Below is a small trained network, with its code and all its weights. Each question gives an input and a target symbol and asks what happens when units are switched off, that is, made to give their printed mean instead of their output.

import numpy as np


def w(rows, s, z=0):
    codes = np.array(rows[::2]) - 128.0
    scale = np.full(codes.shape[1], s)
    scale[-1] = z or s
    return codes * scale


def norm(h):
    return h / np.sqrt((h * h).mean(-1, keepdims=True) + 1e-5)


def f(y):
    return np.maximum(y, 0)


def softmax(a):
    e = np.exp(a - a.max(-1, keepdims=True))
    return e / e.sum(-1, keepdims=True)


def log_softmax(a):
    a = a - a.max(-1, keepdims=True)
    return a - np.log(np.exp(a).sum(-1, keepdims=True))


def net(x, mask):
    ids = ['δηλξστω'.index(c) for c in x.split()]
    T = len(ids)
    res = E[ids] + P[:T]
    r = norm(res)
    for j in range(3):
        rows = slice(3 * j, 3 * j + 3)
        q, k, v = (r @ M[0][rows].T for M in (Q, K, V))
        z = softmax(np.where(np.tri(T) > 0, q @ k.T / 3**0.5, -1e9)) @ v
        o = O[0][rows]
        res = res + np.where(mask[j], z, o[:, -1]) @ o[:, :-1]
    y = f(norm(res) @ A[0][:, :-1].T + A[0][:, -1])
    res = res + np.where(mask[3:19], y, B[0][:, -1]) @ B[0][:, :-1]
    return log_softmax(norm(res)[-1] @ U[:, :-1].T + U[:, -1])


Q, K, V, O, A, B = {}, {}, {}, {}, {}, {}
E = w([
[144,186,188,174],'δ',
[149,143,167,194],'η',
[177,123,151,53],'λ',
[142,106,116,45],'ξ',
[175,120,148,187],'σ',
[53,101,208,69],'τ',
[30,250,107,102],'ω',
],0.014)
P = w([
[63,159,3,114],'0',
[181,139,73,167],'1',
[172,226,75,77],'2',
[164,123,110,156],'3',
[165,197,125,66],'4',
[158,115,144,157],'5',
[147,179,163,60],'6',
[139,94,188,148],'7',
[131,161,205,53],'8',
[139,78,205,151],'9',
],0.015)
Q[0] = w([
[122,70,9,120],'head 1',
[159,139,92,161],'head 1',
[199,187,172,124],'head 1',
[212,148,106,75],'head 2',
[28,103,40,176],'head 2',
[122,173,116,139],'head 2',
[173,86,142,137],'head 3',
[178,206,43,162],'head 3',
[135,64,118,170],'head 3',
],0.015)
K[0] = w([
[175,115,80,83],'head 1',
[117,121,94,143],'head 1',
[163,137,178,197],'head 1',
[197,98,145,123],'head 2',
[101,180,3,105],'head 2',
[134,159,144,151],'head 2',
[159,134,151,117],'head 3',
[174,148,103,147],'head 3',
[162,165,109,56],'head 3',
],0.019)
V[0] = w([
[161,160,80,117],'head 1',
[187,131,73,114],'head 1',
[138,159,149,101],'head 1',
[77,170,128,187],'head 2',
[120,8,157,154],'head 2',
[169,65,80,166],'head 2',
[89,180,168,172],'head 3',
[148,82,154,142],'head 3',
[114,65,145,135],'head 3',
],0.012)
O[0] = w([
[82,87,195,55,166],'head 1',
[68,134,145,148,170],'head 1',
[122,157,153,135,120],'head 1',
[154,227,15,125,166],'head 2',
[9,114,14,152,123],'head 2',
[2,84,87,180,201],'head 2',
[166,176,70,178,196],'head 3',
[138,137,64,116,99],'head 3',
[97,178,119,127,1],'head 3',
],0.0079,0.0035)
A[0] = w([
[184,117,171,143,161],'neuron 1',
[117,135,180,61,87],'neuron 2',
[137,45,114,56,72],'neuron 3',
[98,148,17,124,25],'neuron 4',
[151,116,198,153,174],'neuron 5',
[162,218,83,62,90],'neuron 6',
[60,112,217,87,3],'neuron 7',
[124,139,121,59,67],'neuron 8',
[143,7,101,137,88],'neuron 9',
[145,150,159,177,118],'neuron 10',
[51,118,166,130,30],'neuron 11',
[172,184,155,123,98],'neuron 12',
[54,133,111,183,123],'neuron 13',
[55,134,115,98,111],'neuron 14',
[60,156,203,114,65],'neuron 15',
[129,175,164,31,148],'neuron 16',
],0.013,0.0047)
B[0] = w([
[87,130,132,121,221],'neuron 1',
[149,146,131,146,186],'neuron 2',
[137,170,247,126,167],'neuron 3',
[100,173,101,69,182],'neuron 4',
[104,212,97,160,234],'neuron 5',
[130,104,33,116,254],'neuron 6',
[162,250,1,100,183],'neuron 7',
[119,215,182,202,153],'neuron 8',
[138,16,160,139,186],'neuron 9',
[89,127,154,125,217],'neuron 10',
[125,103,63,122,153],'neuron 11',
[107,58,172,69,216],'neuron 12',
[160,58,199,101,204],'neuron 13',
[75,94,166,84,165],'neuron 14',
[139,126,119,91,172],'neuron 15',
[155,27,168,201,228],'neuron 16',
],0.0099,0.0064)
U = w([
[89,143,58,125,240],'δ',
[138,133,155,179,228],'η',
[231,112,134,122,4],'λ',
[101,208,180,130,135],'ξ',
[133,49,140,138,64],'σ',
[121,130,217,94,42],'τ',
[3,113,184,65,47],'ω',
],0.011,0.0026)

Each question gives the input, a string of symbols that net reads in full, and the target symbol t.
The units are the heads (3 rows each of Q, K, V and O) and the neurons (one row each of A and B). Each row of codes is followed by its name. A weight is (code - 128) times the scale printed after its matrix; where a second scale follows, it is the last column's (O, A, B and U).
mask holds one flag per unit, heads first, then neurons. A switched-off unit (its flag False) gives its mean, the last column of its rows in O or B, instead of its output. The means were averaged over made-up inputs and are rounded, as every weight is.
A unit's drop is (log p(t) with every unit on - log p(t) with that unit switched off) / (log p(t) with every unit on - log p(t) with every unit switched off).
The circuit of an input: a set's keep is (log p(t) with only the set's units on - log p(t) with every unit switched off) / (log p(t) with every unit on - log p(t) with every unit switched off). Starting from the 12 units with the biggest drops (on a tie, the unit counted first), units are removed one at a time, each time the one whose removal leaves the highest keep (on an exact tie, the one counted first), for as long as the keep stays at least 0.8.
units of the circuit, in order: the units of the circuit, biggest drop first
most important unit: the unit with the biggest drop
k most important neurons: the k neurons with the biggest drops, biggest first
which heads matter: for each layer, one digit per head in row order, 1 if its drop is at least 0.15 and else 0, layers parted by /
input σ η σ ξ δ σ σ η δ, target δ: units of the circuit, in order : head 2; head 1; neuron 6
input δ η η δ λ σ λ, target ω: units of the circuit, in order : head 2
input η η η σ σ ω λ λ η, target ξ: which heads matter : 010
input λ δ ξ, target λ: units of the circuit, in order : neuron 16; neuron 8
input σ σ η, target ω: units of the circuit, in order : head 2; head 1
input ξ δ η σ λ η η, target δ: units of the circuit, in order : head 2; neuron 6
input η λ ξ, target ξ: which heads matter : 110
input η σ δ, target ω: which heads matter : 110
input ω η η σ η η τ ω λ, target σ: 2 most important neurons : neuron 16; neuron 6
input η η σ σ η σ ξ η ω, target δ: units of the circuit, in order : neuron 6; head 1
input σ τ σ, target σ: which heads matter : 100
input δ σ σ η η σ η δ τ, target λ: 2 most important neurons : neuron 16; neuron 7
input η σ η ω, target λ: which heads matter : 010
input σ σ η ξ, target ω: units of the circuit, in order : head 1
input δ δ η, target λ: units of the circuit, in order : head 2; neuron 6; neuron 12
input η δ η σ σ η ξ, target δ: units of the circuit, in order : head 2; neuron 6
input η σ η η η η η η ω, target δ: units of the circuit, in order : neuron 6; head 1; head 2
input ω τ η δ η λ λ η η, target δ: units of the circuit, in order : head 2; head 1; neuron 6
input η η δ η τ η η λ λ, target ξ: units of the circuit, in order : neuron 7; neuron 8
input σ λ η η ξ η η λ τ, target ξ: which heads matter : 000
input η δ η σ ω ξ δ η σ, target δ: most important unit : head 1
input η η τ ξ η η δ, target δ: units of the circuit, in order : head 2; neuron 6
input σ τ σ η η σ σ ω, target λ: units of the circuit, in order : head 2; neuron 6; neuron 16
input η η η λ λ, target ξ: which heads matter : 110
input η ξ η, target τ: which heads matter : 010
input δ δ δ λ η δ σ η σ τ, target δ: which heads matter : 000
input η η λ τ ξ, target σ: 2 most important neurons : neuron 16; neuron 5
